Rows near named flat spaces through zero:
div-lupo: [ -73  -78 -101  -13  112   37  -18  174    0   10 -129   92  -14   28
  -23   47 -101 -105    2  206   51  -38  -12    9  145   53  -61   84
 -122]
rasog-zuli: [  50 -289   95  -22 -165   19    7   15 -178 -229  -22  243  263  -73
  315  171  -39  116 -408 -111    2 -342 -350  124   77 -404 -108   52
 -209]
ses-ved: [  28 -182  -30  -52  -96  109  102  130   22  -84  -13  105   86    4
  243   62   89  106  -75  -72 -125 -104 -150 -122  139 -166   15  266
   21]
rasog-zuli: [-413  -87   52  317  263 -273 -454    2    3   39 -495  229  177  -39
 -432 -160 -306  -41  693  435  771   30  390 -298 -278  277 -161 -241
  268]
ses-ved: [-291    8 -458  367   18 -215 -231   -3  316  -31 -285   10   10  396
 -335  118  -40  271  616  124  648   16  250  129 -544  280  -36  -10
  -41]
sozok-rura: [ 220   27  230  -37   11   39  128 -298 -123   28  146  -49   24 -231
   23 -102   88   -3 -197  -82 -127   51   60   95   19  -26  207  -95
   15]
rasog-zuli: [  57  250   45 -118   23  139   58   32 -114  -20  258 -149 -160   43
  -49  -69  -81 -288 -259  -69 -342  143 -165  166  169   47   20 -254
  -87]
div-lupo: [ -30  117  203  154  231 -257 -205 -406  -79  175 -139   49  -57 -280
 -435 -210 -225  -30  123  185  408  197  353   23 -407  279 -136 -555
   73]
div-lupo: [ 175   33  277    1   17   41  111 -320 -124   85  104  -69   65 -262
  -62 -122  156  -49  -62  -51  -72   88  200   28  -46   84  303 -126
  118]
fetud-nul: [-175  -45  -33   73   53  118  -91  143  -95 -146  -67  176   62   52
  -68  -45 -195 -167  -20  103   39   31 -153  -19   39   52  -70 -206
  -25]
ses-ved: [-193 -164 -166  182   46  -82 -153   37  148    5 -254  183   33   91
 -143   16 -116  152  296   84  336   38   63 -191 -316  121 -246  -75
  127]
sozok-rura: [  98  -68   60  -62    0  -10   93  -69  -31   95  -17   26    6 -155
   33   53   81   17 -164   20  -34  -40   75   45  -12    5   30   32
  -88]
rasog-zuli: [  59  -26   76   83  -56 -214 -115 -188  128   93  -36 -180   77   83
   -4   25  147  217  382 -122  202  -83  176 -146 -161  -98   -5  179
  298]
ses-ved: [-206  -99 -334  166   88  -15  -81  154  149 -120 -231  229  -29  151
  -90    7 -191  156  179  190  310   31  -22   16 -142  118 -130   40
 -157]
bafiz-forav: [ -93  511  106  -18   46 -247 -220  -71  -85  -49  166 -233 -158   28
 -188 -222 -210  -87   86    7   97  110   83  170   23   11   -3 -297
  -63]
sozok-rura: [-125   62  290  -22    4  153 -115  130 -290 -184   82   28  193  -34
   30 -135 -108 -363  -14   39 -143  -42 -155  -88  343  -95  160 -166
  153]
sozok-rura: [   7  361  -27 -327 -191  299  251  398 -141 -176  407 -125 -180   38
  289  -53   64 -260 -515 -181 -697   78 -344  153  506 -113  217   63
 -277]
bafiz-forav: [   4  142 -145  -75  -48  127  123  117  117   36  140 -100 -190  105
    8  -31   68  -23  -22 -114 -262  185  -51  -49    4  114    4   14
   31]
fetud-nul: [ 119   -4  255  -60 -135   31   35 -138 -217  -78  162  -40  162 -114
  125   50   87  -90 -298 -164 -148 -150 -125  154   68 -199  130 -124
  -44]
rasog-zuli: [ 145    6 -118    2   36   60   68  -69  113   15  114 -150 -109  182
   23   32   28   28   44  -86 -132   52  -97   68   50  -26  -15  109
   40]
bafiz-forav: [ 161 -106  -19  -99  -91  163  251   -1   55   55   88  -11  -18  -73
  176   58  236   77 -157 -124 -268   19  -16  -45   64  -15  154  225
    8]
sozok-rura: [ 178  108  166    0  195 -162  -41 -325  -12   81   40  -65 -132 -194
  -92 -234 -153   99   37   59   88  137  126  -19    5  -14  -67  -95
   80]
ses-ved: [ 170    7  270  -34 -132   41   87 -214  -52   86  167 -207  120  -77
   70   -8  303  -18   72 -233 -182  -14  110 -100   -8  -60  264   59
  307]
ses-ved: [ 219  174  139    3   35 -148   15 -317  110   99  152 -300  -89  -17
   -2 -176  135  192  299 -136   -7  105  207  -86   12  -54  171  183
  285]
div-lupo: [  96  140  106 -146    8  145  103   53 -170  -35  202 -100  -44  -40
   59  -14   -3 -271 -307   -7 -317    5 -132  188  301  -40  149  -70
 -153]
rasog-zuli: [-107  -94  -79   53   27  -60 -108   88   -8    5 -142   83   57   71
  -71  126  -89  -52   12  110  175 -108  -19   61  -75   17 -152  -63
 -103]
fetud-nul: [ -90 -130  266  -30 -179   62   25   56 -251 -222  -35  289  298 -301
  244  -67   41   61 -249  -53   -1 -172  -95  -98   98 -218  180   -8
  -39]
fetud-nul: [-114 -144  213  104  -59   15  -66  -89 -107   77 -138  104  234 -161
 -135   21  132 -100  133   11  156  -22  208 -168 -241  145  113 -207
  230]
bafiz-forav: [ 208   20  161 -118  -42   87   73  -67    1   63  221 -254  -26   78
  145   -8  144  -87   28 -210 -345    6 -113 -134  227 -163   36  156
  289]
bafiz-forav: [  -3   35   95  -36   17 -117    8  -42   -5   76  -76   34    3 -205
    4  -81   46  105   45   76  108    4  210  -87  -11   26   74   84
    0]
fetud-nul: [ -44 -153 -174   84  -20  -27    4   70   61  -79 -145   97  109   94
   60  141   37  136   60   99  206 -170   10  131  -10  -45   79  230
 -184]
bafiz-forav: [-234  235  -77   39   39  109  -44  170 -147 -103   16   68  -32   19
 -227  -55 -142 -311 -123  170   18  116   18  251   -1  267  160 -368
 -272]
sozok-rura: [ 181  378 -295 -143  114   58  124   61  205  116  309 -425 -450  341
  -76   -5  -27 -129  -15  -60 -370  232  -93  251  209  113  -39   95
 -135]
div-lupo: [ -70 -354  179   41  -17  -82 -124   49  -94  -41 -258  238  300 -141
  153   76  -16   85   82   95  235 -274  -10 -247   60 -222 -113  176
  134]
div-lupo: [-208  287 -191    2   84   54  -78  208   25    8   43  -51 -221  161
 -256  -63 -190 -255   19  107  -50  224  -15   98  -45  283 -104 -321
 -122]
ses-ved: [ -38  113  -38   27  -74  -64  -84   16  108   60   64 -214  -34  210
  -60   43   94   -3  261 -131   -6   21   45  -72  -94   19  -28   24
  202]
ses-ved: [-165  -43 -299   44  -42   89   81  224  217   24 -124  118  -98   96
  -28   22   69  137  167   29   31  139   74 -164 -168  215  -24  128
    7]
ses-ved: [  30 -289  -30   67 -135   15   85  -42  -81 -158 -118  247  259  -96
  193  187   94  200 -252   -3  166 -283  -86  209  -72 -181  132  142
 -286]
fetud-nul: [ 264  -26   92   33  -17   -7  100 -318  186  131  141 -262  -45   49
   53  -93  251  219  333 -245 -116  124  132 -228  -73  -39  131  243
  454]
bafiz-forav: [-562  352  274  222   24 -157 -529  155 -312 -256 -118   62  260   46
 -369 -269 -333 -381  439  202  446   14  124  -76  -43  135  108 -591
  193]
ses-ved: [ 388   46  379 -171 -140   -6  157 -296 -106  -34  333 -252   76 -159
  358 -104  240  145 -153 -336 -356 -105  -99  -52  306 -415  246  289
  223]
rasog-zuli: [  91 -397  234  120  -64   48    2 -219 -140  -44 -124  160  370 -138
   95  121  143   42  -15  -40  146 -236    0  -47  -86 -150  129   34
  150]
rasog-zuli: [ 140  331 -102  -35  -30   61   56 -136   85    5  356 -321 -277  243
  -95  -61  -16  -73  -77 -264 -309  236 -159  199  -74   56  -41 -238
   26]
sozok-rura: [ 108   -2 -146   66   90    3   47 -142  110  -42   34   -2 -119   73
  -21  -61  -88  154   16   -7   35   98  -58   97  -55    8  -43   26
  -59]
div-lupo: [ -65  -43  -87 -109  -93   27  -23  287   91   41    4  -70  -34  184
  141  136   54  -42   57  -85 -169  -82 -145 -191  129 -112 -205  203
  111]
bafiz-forav: [ -16   95    8  -31 -124    1   27   28   84  132   75 -191  -25   84
  -41   65  224  -34  154 -150 -108   49  129 -100 -120   97   76   26
  188]
sozok-rura: [  35  114   85  -20   25   34   35  -54   21  130   68 -172  -45  -13
 -101  -64  134 -115  172  -15  -95  121  184  -86   17  151  170    1
  191]
div-lupo: [ 151  157  210  128   79 -213 -108 -489 -105   27   84 -146   33 -115
 -215 -110  -51   44   31  -24  245   23  186  274 -226   17  125 -311
   -9]
fetud-nul: [ 27 -41 -12 -22  21 -48  13  -7  10  58 -52  17  -8 -47   3  50  10  26
 -45  51  46 -45  49  32 -11   0 -36  46 -74]
rasog-zuli: [ 495 -115  244 -158  -57  -40  236 -383  -62   40  228 -151   34 -211
  337   35  207  231 -350 -224 -249 -172  -86  149  207 -385  143  316
  -45]
rasog-zuli: [ -16 -145  -26  180  125 -149  -61 -242   67   58 -235  177   47 -156
 -172  -60  -69  221  169  157  411   41  246  -17 -320  143  -31  -80
   -3]
fetud-nul: [ 264 -116 -184 -157 -100  179  342   75  316  181  135 -214 -168  128
  276   98  401  219  114 -225 -420   82   15 -246  145  -30  117  622
  224]
bafiz-forav: [ 163 -447  -84  127   48 -198  -22 -181  362  210 -292  -24   98   84
  126  120  221  495  597  -20  326 -142  233 -433 -170 -133 -159  636
  447]
div-lupo: [ 226  232  -87  -62   17  150  263 -164   79   86  270 -260 -216   32
  -58  -61  194  -42  -92 -101 -302  226  101  238   38  190  341   34
  -85]
sozok-rura: [  60  -92  -56  -20  -84    9   92    3  -10  -61   -2   65   64  -26
  138  109   78  118 -182  -33   -1 -134  -61  147   12 -110   71  136
 -198]
bafiz-forav: [ 297  151   83 -114 -130 -119  170 -258   62   17  242 -220  -86  -94
  219  -49  211  312 -131 -256 -158  -27   39  121   37 -221  182  255
  -42]
fetud-nul: [ 137   44   84  -19 -101   63   70 -138  -59  -32  191 -141   37   49
   57   48  118  -42 -131 -192 -174  -31  -96  144    1  -88  123  -58
   19]
div-lupo: [-140 -195  113   67   99 -329 -256  -26   25  114 -362  214  105 -198
  -62  -17 -166  198  229  196  476 -134  200 -298 -188  -65 -366   12
  126]
ses-ved: [ 138  199  108 -166 -148   85  127  -15 -345 -300  324   21   42 -103
  234   53  -99 -139 -804 -116 -292 -198 -394  617  293 -313  181 -202
 -619]
sozok-rura: [-101  -61 -451   57  -16  111   68  274  265  -13  -75  -18 -114  363
   -3  177   57   69  184   37   -1   25  -66   46  -37  131  -38  265
 -108]
fetud-nul: [ -48 -139 -108   80  125  -38  -49    4    8  -53 -175  201   14  -34
  -44    4 -181   70  -26  188  222  -36  -22   61  -34   17 -124  -13
 -166]
bafiz-forav: [ 135 -243  167  -47   16 -254  -24 -160   91  151 -190   96   64 -267
  179  -22   62  378  114   -2  201 -135  165 -336  -58 -221 -208  322
  197]
rasog-zuli: [ 153 -118  -51   35  -30  -10   55 -116  141   24   31 -117   19  128
  109   61  142  184  173 -122  -15  -53  -11  -56   -1 -115   36  281
  157]
fetud-nul: [-478  271   90  161  159 -177 -481  181 -239 -127 -183  115   74   61
 -426 -143 -473 -406  202  322  428   30   49   68  -82  195 -201 -645
  -60]
bafiz-forav: [ -19  234  -48  -63  -27   80   55   38 -157 -141  181   24 -104  -21
  -37  -26 -146 -162 -436  -11 -157   57 -184  378   46   29   47 -323
 -394]
div-lupo: [ 125  -62   69  -81 -115  -60   25  -37  -39  -99   91    0   56  -16
  255   58   13  162 -208 -161  -88 -176 -207   44  107 -326  -88  149
  -67]
fetud-nul: [ -99  417 -259   18   -8   94    5  101  250   89  231 -341 -350  361
 -249 -123   40 -115  339 -164 -234  408   54  -71 -151  338    5 -163
  231]
ses-ved: [ 148  113   92   52 -106 -135   43 -326 -101  -84  126  -69   84 -107
   11   22   91  164 -214 -115  126 -112   67  402 -162 -102  250 -105
 -259]
sozok-rura: [ -75   16  -55   15   49   59  -27   71   46   40  -22   20  -78   49
  -96  -41  -65  -82   77   21  -39  129  -10 -121  -56  127 -115 -117
  103]
sozok-rura: [  16  241   36   38  -21  -99  -49 -149  124  132  113 -276 -115   87
 -163 -107  122   35  331 -134    3  181  219 -101 -177  146   82  -63
  282]
div-lupo: [ 222 -295  -69  -76   28  253  273  -15  112  131   18   40  -52  -29
  143   96  180   19 -122  -66 -308   66  -78 -154   73   32   -9  237
  116]
rasog-zuli: [  91   60  -20  -48  -55  196  163  -21  -13   -7  183  -75  -69   32
   18   -2  103 -105 -165 -133 -291  120  -91   78   23   73  134  -79
   -5]
[ 299 -275  108 -114 -169  139  259 -115   53   94  116  -78  102  -60
  312  162  366  146 -143 -272 -318 -126  -76 -133   71 -209  112  361
  184] | bafiz-forav
[-211   95 -118  249  297 -226 -281 -107  190  211 -294  -62 -106  103
 -507 -139 -169  -31  695  322  531  227  457 -162 -323  432 -107 -178
  253] | rasog-zuli
[  82  -32    4 -130  168  -45   54   45  -24  114  -78   77 -129 -182
   21  -20 -126  -38 -201  205  -28    2   35   18  182    4 -143   76
 -194] | div-lupo
[ 279 -132  208  -18   39   15   79 -284 -158  -33   95  -46  135 -119
  117   44   47  -19 -229  -28  -57 -166  -75  220  167 -212  156   61
  -80] | div-lupo
[-216  205   82  127   -1 -196 -260  -62   14  128  -71 -141   12   69
 -339  -44  -18 -118  379   14  272   94  276  -92 -333  231  -60 -343
  239] | rasog-zuli
[   2 -343   20   90  -66 -298 -152  -84  191   92 -289   97  170  -13
  147  121   83  448  356  -52  390 -242  117 -357 -230 -244 -297  362
  280] | div-lupo
[-90 -36  12  85  -8  39 -89  31  -4 -65 -27  10  82 105 -40 -21 -27 -50
 179 -17  53   5 -40 -98 -22   6   0 -47 164] | rasog-zuli
[   8 -197 -244   72 -107   68  103   53  203   48  -77    7   31  183
   48  209  208  167  122  -89   29  -51   15  -19 -196   56   14  224
   22] | rasog-zuli
[ 223 -209  153  -21  101  -51   76 -283  -27  165  -62   70    9 -251
   -3   15   17   79 -160   26   31  -12   85  -32 -100  -21 -112  -39
   32] | fetud-nul
[  47  153   29  -45  -40   -7   47  -74   26   32  129  -84 -115  -40
  -17  -90   28   39  -49 -123 -123  133   16  -18  -74   37    1 -102
   49] | sozok-rura
[-351  -69    3  164 -126  112 -178  242  -80 -189 -123  141  265  164
  -67   25   -4 -156  273    7  148  -62  -53 -162  -79   65   96 -137
  190] | div-lupo
[-373 -145 -173   61    0  -29 -191  415  -29  -97 -312  292  128   87
  -41  139 -188  -95   57  250  277 -163  -64  -69  -12   42 -222  -28
 -174] | rasog-zuli
[-184   50  -73  150 -105  -41 -105   26   31 -106  -55   24  110  121
  -89    8   37   69  221  -39  209  -14   68   19 -212   71  110  -80
   43] | bafiz-forav
[ -18 -212  219  108  -61   60  -63  -83 -203  -53  -78   27  369  -19
  -11  149  147 -190   52   37  129 -249   50   90   30  -57  273  -24
   74] | bafiz-forav

Rows near named flat spaces through zero:
zometum: [  98 -260 -260   49 -243  198  147   98  -53 -233 -548 -149 -148  -38
  190  403  123  193   71    8  252 -207  179 -369  -53  -36 -140   34
   61]
dubilnisol: [ -52 -124  -49  -13  118  118   82   -1 -167 -164  -19  185   37   22
   25   90   39  196   94  -51   64  164  171  -91 -212  -46 -128   47
 -180]
dubilnisol: [-188  -41 -153   53  270   51  -62 -110   78  -47  -37  -97   64   34
  106  -91  -55  -77  -45  -94  188  162   -8   47  -70   -6   50  -16
  -99]
kiszupa: [  37  103  179  125  -70 -276  -28  -95  298  156   25 -189   30   54
 -131  -58   95 -170 -102  115 -213  -40 -453   17   20    9   56 -167
  140]
kiszupa: [ -90   40 -154  -47   60  301 -156  100 -405 -113  -26  189    0 -290
  165 -138 -177  188  -68 -153  193  131  395   29  -14 -227   56  175
 -336]
kiszupa: [ 170   36  180   27   -4   63    7  -63 -136   13   30  121   71  -57
  -67   35   15   70  -41  -38  -81   26  151  152   23   56  -18   38
   36]
kiszupa: [ -13 -175  -76   69 -116  -15  204   -4  135 -108 -288 -188 -124  224
   10  131   37   79   92   11  -70  -45 -114 -163  -48   68    0 -118
  145]
fefkiso: [-141  -26 -309   45   18  349  -99   52 -154 -118 -249 -140 -270 -116
  105   33 -119  311   59  -81  198   30  287 -136    1 -115   70   59
 -117]
zometum: [-174  225   79  -13  105 -287 -326  338  -11  161  397    9  -70 -142
   23 -116   64 -249  190  170 -128   -5 -161  148  -48 -155 -181  -66
 -230]
kiszupa: [  33  -14  150   26  248  -24 -102 -152   11   21  178   77  198  -44
   -1  -11   26 -125 -101   31   -7  108  -98  147  -85   16  -54   93
  -55]
fefkiso: [  17  171  270  160  166 -284 -173  -80    1   64   93  -32  392   21
   65 -145  -14 -269 -142    1 -110  173 -276  345   48  117   36 -151
  -40]
dubilnisol: [-149  164 -109   56 -172  -53   74   73  -44  -18 -107 -192  -26  249
   14   19  -11  116   87   -1   18   30 -104 -108   95  116   80 -225
   91]
zometum: [ -64    3   59   44   93   73   25  -68  -72  -16   49   45  -14   63
  -87  -82  -42  158   -5  -35 -140  141   -7    9  -90  -39   51   36
  -68]
zometum: [ -47   25   35  146    8 -351  -15    9  343  126 -178 -152  126   51
  -47 -134   66 -191  -75   -2 -133  -78 -309  -23   44   56  102  -93
   64]
zometum: [  41 -175  -41  -97  -35    7   25  152  -35  -90   18  120  -97  -91
   66  131   60  -23  126   77   18  -83   71 -109 -122 -113 -188   83
  -99]
dubilnisol: [  57  161  105  156  220  181 -217 -161 -183  -11   57  -38   70 -136
   16  114   51  102  -43  -25  134  200  154  242  -50   40  -85  -62
  -66]
dubilnisol: [  92  248  191   72 -204   18  122 -442   83   -9  117 -395   59  419
  -55   63 -103  -52 -143  100  -11  225 -504  236  212  325  194 -558
  450]
kiszupa: [ -73  -41  -53   94  169   52  -73  -57  194   82  -58 -230 -162   43
  -46   -1    8  -29   20   11  -46  -60  -41   24    4   24   45   71
   99]
dubilnisol: [ -95  -82 -121   81  -25   28   98   -4  111  -39 -269 -132 -130  188
  -89  -48  -91  269   82  -35 -159  -18  -24 -153   34  104  164    4
   87]
zometum: [-109  203   58 -126   11  -57  -83   88   -9  207  435  168 -123 -161
 -145 -270    2 -119  -26  -12  -78   35   11   60  -33 -247   19   38
 -161]
fefkiso: [ -66    3   72  142   50  -61    6  -11  -10   -3 -121  -89   90   92
   -8  -40   18   39  -53  -15 -154   52 -149  -29  -54  -15   50   23
  -26]
zometum: [ 262 -403  301   36  423  -65  -46 -257   75  -93  -67  453  439 -272
  -30 -162  -85  -56 -259  -79 -228  120   23  194 -200  -27   16  428
 -216]
zometum: [  25 -205  -59  -29  175   67    0    7 -246 -228 -147  268  371 -117
  254   78  -16  -20  -83 -102  242  103  208  -23 -127  -21 -113  203
 -252]
fefkiso: [-139    6 -132  -55  248  117 -176    6  -87  -19  136   66   56  -97
   90  -41  -67    3    1   -4  175   65  113    9  -35  -40  -21  179
 -168]
fefkiso: [-161 -292 -127   59  472  -62  -40  -23  301    7 -128   -7   26   52
   -2 -134  -46  -79   66  -92  -61   -6   70   24 -118   68   39  278
  -75]
fefkiso: [ -51 -214  -68   -7  294  -63   62  -95  269   -4   -8   -1   54  124
  -25   71   83 -111   69   -3   56  -23  -13  -36 -116  128  -80  125
   55]
kiszupa: [-191 -279  -28 -196  373 -412   63  -56  554  104  372   25  214  252
   14 -107   63 -591   17  166  -30 -101 -521  -80 -131   81  -89  190
   54]
kiszupa: [-106  -35  -46  -50    5 -148  190 -114  -15 -137  -51  131  364  263
   70 -137 -116    3  -74  -93   62  202 -162  -50    9  170  136 -127
  -34]
dubilnisol: [  96  116   64  -12 -200  -31  -23  -10  177  147  110 -334 -238   76
  -28  137   70 -233   20  157  -21 -206 -213   78  169   57  -25 -171
  324]
kiszupa: [ -26  -27 -198    8  -42  323  -30  102 -364 -207 -212   51  -96  -99
  152  165  -52  333  107  -83  229   73  407  -88  -35  -45  -70   31
 -155]
kiszupa: [ -68  -60 -261 -191 -455    0  193  432  -94  -43 -106  105 -367 -106
   45   39   69   76  205  -11   62 -242  223 -379  -30 -293 -107  -25
 -120]
fefkiso: [ 203  374  315  160 -154  229  -26 -241 -550  -49    4   71  312   -6
  -16   21  -66  275 -247 -129    2  293  148  301  139  118  125 -188
   34]
dubilnisol: [-126  102  -86   53  313  255 -220 -126 -356 -134   17  116  269 -107
  168  -96 -182  179 -112 -140  252  306  249  170   -6   32   82  102
 -260]
fefkiso: [ -65  270  -63   18  -47   80 -196   34 -158   86   99  -48   30 -167
   44    1   29   19  -94   15  193   -6   41  -29   80  -94   13    7
  -84]
fefkiso: [ -50  -85   -5  -81  210  301   69 -134 -335 -180  140  246  102   58
   40   -9 -118  223    3 -111   89  278  268   70 -141   -3  -21  126
 -168]
dubilnisol: [-154   47  141  176  378  -52   19 -293   39   16   76  -91  356  281
  -29  -67   41  -72 -158  -69  -45  271 -251  117 -123  141   66   20
   10]
fefkiso: [ -25   38   81  -37   86   13   46  -96   -7   23  195   90    3   88
 -110  -83  -31   45   21  -17  -82  135  -11   88  -46   36   23  -41
   -2]
zometum: [-178  154  -68 -155   48 -204 -146  183   -4   84  312  278   46 -127
  -56 -330 -130  -12   81    6  -43   92   -5   22   21  -87   65  -12
 -270]
zometum: [ 129  107 -119   14 -182  302 -148  -24  -78   24 -167  -96 -331 -272
  -52   -6 -146  296  -20  -32   76  -85  292   36  196  -44  151  -26
   63]
fefkiso: [  75  210  324  155  -36 -100   53 -161  -30  130   89  -29  139  173
 -234  -68   51  109 -105    7 -331  105 -208  122   30  116  108  -87
  140]
kiszupa: [ -43  160 -192 -120 -393  -86   88  318  -54   29  -79    1 -227   57
  -20  -34  -56  129  231  -21   29 -165  200 -109  222   77   58 -211
   74]
dubilnisol: [  31  219  117   32  351  188 -396 -204 -309   20  248   97  363 -272
  173 -149 -190 -122 -267  -72  234  230  146  440  126   37   87  136
 -173]
kiszupa: [  69   58   58  154  -70  155   40 -375  137   -1 -109 -359  -56  101
  -41  150   57   27 -217   65   69   78 -337  -44   -3   14   86 -194
  241]
dubilnisol: [ 177  213  288    9  -54 -158 -127 -192  -79   35  179  127  363   11
  -77  -94 -128   35 -163  109 -153  126 -276  217  179  227  135 -115
   76]
fefkiso: [  39   37  -13 -136 -250   71   95  -19 -244  -99   22  107  185   19
  128  -40 -131    2 -167   -6   97   11  -66  -92  111  -39  104   14
  -15]
fefkiso: [  17   34  153  -24 -102 -155  198 -157  242  120  152  -60  -17  309
 -266  -26   47   33  -10  112 -289  -36 -367 -110   20  141   97  -66
  260]
dubilnisol: [ -73  -48 -173   93  302  178 -233  -36    0   10 -170   26    4 -349
   98 -126  -53   18 -127 -172  228   43  312   64  -47 -161   59  224
 -238]
zometum: [ -21 -198   84 -113  225 -280 -143  158  148   -3  222  261   94 -175
   50 -187  -61 -268   80   92 -166   12 -131  119 -134 -116 -115  131
 -253]
dubilnisol: [ -84 -104 -216   71  -89  114  163  -43  217  -32 -236 -293 -326  103
  -15  185  154   49   76  -16  149  -65  -23 -249 -113  -83  -58 -144
  125]
kiszupa: [ 162   70  132  127 -168  154  148 -304  -18  -34 -149 -187  -11  130
  -83  127   28  142 -155  -26  -13   94 -113   36   45   95   97 -216
  245]
dubilnisol: [ -85 -106  -52  -42  174  -17    6    1   66  -67  121   10  -45   42
   69   43   39 -132  116   13  101  107   -4   59 -149  -25 -145  -77
  -79]
fefkiso: [  -8  -16  -41   11  146  220 -168  105 -243  -63   18  106 -120 -202
   51   30  -50  177  101  -37   42   59  344   95  -65  -96  -88  141
 -193]
zometum: [ 144  -99    2  110 -102  179   62  -38  -26  -11 -295  -59 -130 -213
   14   90  103   44 -137 -113   52  -97  194  -67  -62 -198  -15   87
    1]
kiszupa: [  15  -19  122  -29  328    1 -230 -145  -36   12  277  136  272 -171
   81  -34  -17 -198 -158   76   83  109 -121  153  -89  -52  -77  202
 -159]
zometum: [ -45  131  -35   14  247   66 -400   50 -306 -146   68   88  222  -88
  185  -44 -289  193  116   64   90  209  139  306  159  253   39  -18
 -181]
zometum: [  55 -284 -259  -67 -180  214  118  117  -74 -263 -334  -88 -224   27
  184  339   -2  190  185   69  193 -137  162 -268  -41   10 -143    3
   47]
[ -74  -40  -57  -44 -216 -275  175  249  243  136  -79   15 -154   60
 -131 -128   96  -81   93  -11 -210 -230  -86 -234    2 -103   34   17
   31] | kiszupa
[ 70 -91  27 -64  30   2  20 -50 -53 -98  38  60 153  50  99 118 -11 -71
  -6  60  85  11 -46  21  -4  96 -77  24  27] | fefkiso
[-109    6 -243  -35 -254   77  130  148  -13  -66 -180 -118 -268   71
   26   60    5  163  137  -25  103  -63   86 -242   15  -69   14 -151
   18] | zometum
[ -61   74 -182   68 -254  201  122   -6  -54  -42 -285 -275 -243  153
   -7   68  -55  259   27  -59   53  -48   70 -164  126   39  153 -142
  170] | dubilnisol
[ -76  136  -42  -58   41   53 -184  227  -36  211  174  163 -285 -322
 -158 -290  -66   85   58  -85 -139  -95  328   60   39 -245   77  208
 -199] | fefkiso
[-115 -123  -69 -149  -70 -185  291   94   41 -109   76  110   94  319
   56    1   22 -130  155  -23   26   57  -84  -97  -77   96  -77 -150
   15] | zometum
[  53 -255  170   19  275 -132   11 -171   98  -97   14  100  346   82
   78  -40  -56 -188 -128   41 -128   98 -265  102 -113   82   -9  160
  -38] | kiszupa
[ -56  138  281  144  439 -149 -206  -77  -86  118  242  167  359  -48
  -54 -222    8 -135  -99  -90 -167  234    3  368  -85   44    1  124
 -191] | fefkiso
[ 137 -106  293  -73  109 -277   36  -68   15  -10  232  335  424  -33
   -5  -47   68 -248 -130   72 -141   63 -243   80 -129    0 -115  115
 -110] | kiszupa
[ -45   42  -26   69  -96  145  153   44 -182  -52 -117   46 -148    7
  -55   -6   64  216   50 -164   -3  127  254  -49 -123 -138  -18 -105
  -98] | kiszupa
[-110  143 -324    4 -102  256 -351  223 -178  -24 -138 -142 -320 -386
  161   11 -119  208   59   37  260  -92  245 -112  110 -225   26   34
 -205] | zometum
[  98  149  273  -79  -49 -458   28 -190  353  152  441  -99  312  308
 -103  182  208 -424  -33  342  -54  -61 -732   22   53  294 -144 -249
  325] | fefkiso
[  23 -114  248  -40  197  -74  203 -215 -159 -151  226  359  421  187
  -34  -13   46    5  -81  -39  -85  336 -131   54 -269   44 -104   10
 -149] | dubilnisol
[ -85   54 -109   80   61  156  -39  -85  -27  -20 -102 -131  -73   34
   -9   25  -26  174   -9  -40   87   67   57  -49    5   23   69  -16
   12] | fefkiso
[ -90 -167  116   95  261 -333  122 -102  399   76   -5   13  149  182
 -134 -168   89 -201  -15  -35 -244   72 -301   16 -175   49   23    3
    3] | dubilnisol
[  14 -136  132   21  149 -168   -9   22  127   60   40  195   85 -191
  -44 -220   31 -183 -105  -71 -175   33  -50   63 -165 -218  -12  140
 -203] | zometum
[  19  106  -76  -23 -228  -77   73   33  126   60  -40 -134 -103  110
  -68  128   89   33   73   83   56 -141  -96 -153  109  110   -3 -157
  193] | kiszupa
